Below are the code and all the weights of a small trained network. Each question names an input and a class and asks about switching units off, where a switched-off unit gives its printed mean instead of its output.

import numpy as np


def w(rows, s, z=0):
    codes = np.array(rows[::2]) - 128.0
    scale = np.full(codes.shape[1], s)
    scale[-1] = z or s
    return codes * scale


def f(y):
    return np.maximum(y, 0)


def log_softmax(a):
    a = a - a.max(-1, keepdims=True)
    return a - np.log(np.exp(a).sum(-1, keepdims=True))


def net(x, mask):
    res = np.array(x, float).reshape(1, 6) / 4 @ E
    y = f(res @ A[0][:, :-1].T + A[0][:, -1])
    res = res + np.where(mask, y, B[0][:, -1]) @ B[0][:, :-1]
    return log_softmax(res[-1] @ U[:, :-1].T + U[:, -1])


A, B = {}, {}
E = w([
[134,254,120,167,98],'x0',
[113,68,190,106,165],'x1',
[130,177,194,186,54],'x2',
[176,95,200,218,25],'x3',
[233,41,69,203,112],'x4',
[166,75,65,105,37],'x5',
],0.009)
A[0] = w([
[123,156,236,183,66,217],'N0',
[36,186,123,77,153,155],'N1',
[115,87,199,155,142,201],'N2',
[147,153,249,225,78,254],'N3',
[85,89,167,171,185,186],'N4',
[150,128,49,118,193,86],'N5',
[137,61,77,135,136,214],'N6',
[232,121,22,101,175,204],'N7',
[164,162,95,123,155,212],'N8',
[125,193,169,78,149,47],'N9',
[152,125,142,135,63,247],'N10',
[143,139,140,144,76,104],'N11',
[66,143,152,182,89,47],'N12',
[20,100,182,169,207,210],'N13',
[104,47,65,101,143,186],'N14',
[164,28,90,155,95,236],'N15',
[54,181,159,59,96,152],'N16',
[116,187,179,93,104,156],'N17',
[114,183,68,114,131,191],'N18',
[80,207,93,74,113,204],'N19',
[71,209,132,99,122,142],'N20',
[160,65,161,163,177,222],'N21',
[61,198,121,60,85,209],'N22',
[165,114,145,118,40,168],'N23',
[101,150,164,162,84,55],'N24',
[124,88,159,99,171,184],'N25',
],0.013,0.0048)
B[0] = w([
[216,162,166,174,79,229],'N0',
[47,158,206,71,193,228],'N1',
[241,182,119,94,150,177],'N2',
[235,176,122,177,64,253],'N3',
[222,178,98,56,177,178],'N4',
[75,151,66,211,212,183],'N5',
[88,124,66,49,104,190],'N6',
[42,152,64,163,163,217],'N7',
[106,230,98,151,163,172],'N8',
[95,84,210,98,100,180],'N9',
[90,88,133,204,105,194],'N10',
[172,141,80,177,122,167],'N11',
[131,105,211,191,183,163],'N12',
[206,186,183,44,159,216],'N13',
[101,77,55,78,171,197],'N14',
[143,111,78,40,57,222],'N15',
[136,89,211,111,96,213],'N16',
[139,110,224,221,101,188],'N17',
[2,212,131,221,131,187],'N18',
[17,128,214,187,148,215],'N19',
[40,72,201,192,146,207],'N20',
[155,160,68,41,122,187],'N21',
[61,85,215,184,136,219],'N22',
[128,61,110,223,90,192],'N23',
[164,106,175,173,109,166],'N24',
[124,114,124,65,198,178],'N25',
],0.0088,0.017)
U = w([
[120,167,89,158,126,93],'0',
[198,101,130,214,102,47],'1',
[97,2,77,112,104,254],'2',
[51,133,221,125,132,139],'3',
[147,104,94,97,191,128],'4',
[54,143,75,195,196,77],'5',
[184,155,162,116,132,68],'6',
],0.014,0.0029)

Each question gives the input, the list of numbers given to net, and the class t.
The units are the neurons (one row each of A and B). Each row of codes is followed by its name. A weight is (code - 128) times the scale printed after its matrix; where a second scale follows, it is the last column's (A, B and U).
mask holds one flag per neuron, in row order. A switched-off neuron (its flag False) gives its mean, the last column of its row in B, instead of its output. The means were averaged over made-up inputs and are rounded, as every weight is.
A unit's drop is (log p(t) with every unit on - log p(t) with that unit switched off) / (log p(t) with every unit on - log p(t) with every unit switched off).
The circuit of an input: a set's keep is (log p(t) with only the set's units on - log p(t) with every unit switched off) / (log p(t) with every unit on - log p(t) with every unit switched off). Starting from the 12 units with the biggest drops (on a tie, the unit counted first), units are removed one at a time, each time the one whose removal leaves the highest keep (on an exact tie, the one counted first), for as long as the keep stays at least 0.8.
units of the circuit, in order: the units of the circuit, biggest drop first
top k neurons: the k neurons with the biggest drops, biggest first
drop when u is switched off: that unit's drop, to one decimal
input [6,7,7,7,-8,-4], class 1: units of the circuit, in order -> [N3]
input [6,-6,-7,4,5,8], class 5: top 2 neurons -> [N7, N8]
input [-7,-5,-8,-1,6,-1], class 2: top 2 neurons -> [N15, N6]
input [2,6,-2,5,4,-4], class 1: top 2 neurons -> [N1, N3]
input [-7,-1,8,1,2,7], class 1: top 3 neurons -> [N3, N1, N0]
input [0,5,-3,-5,7,2], class 2: top 4 neurons -> [N15, N18, N6, N14]
input [0,2,-8,-1,-2,8], class 5: top 2 neurons -> [N7, N5]
input [6,7,-3,0,4,-4], class 4: drop when N3 is switched off -> 0.1
input [4,0,-7,2,6,6], class 2: drop when N15 is switched off -> 0.7
input [5,6,-7,8,-3,8], class 1: drop when N23 is switched off -> 0.0
input [-1,-1,-1,6,3,-8], class 6: drop when N22 is switched off -> 0.1
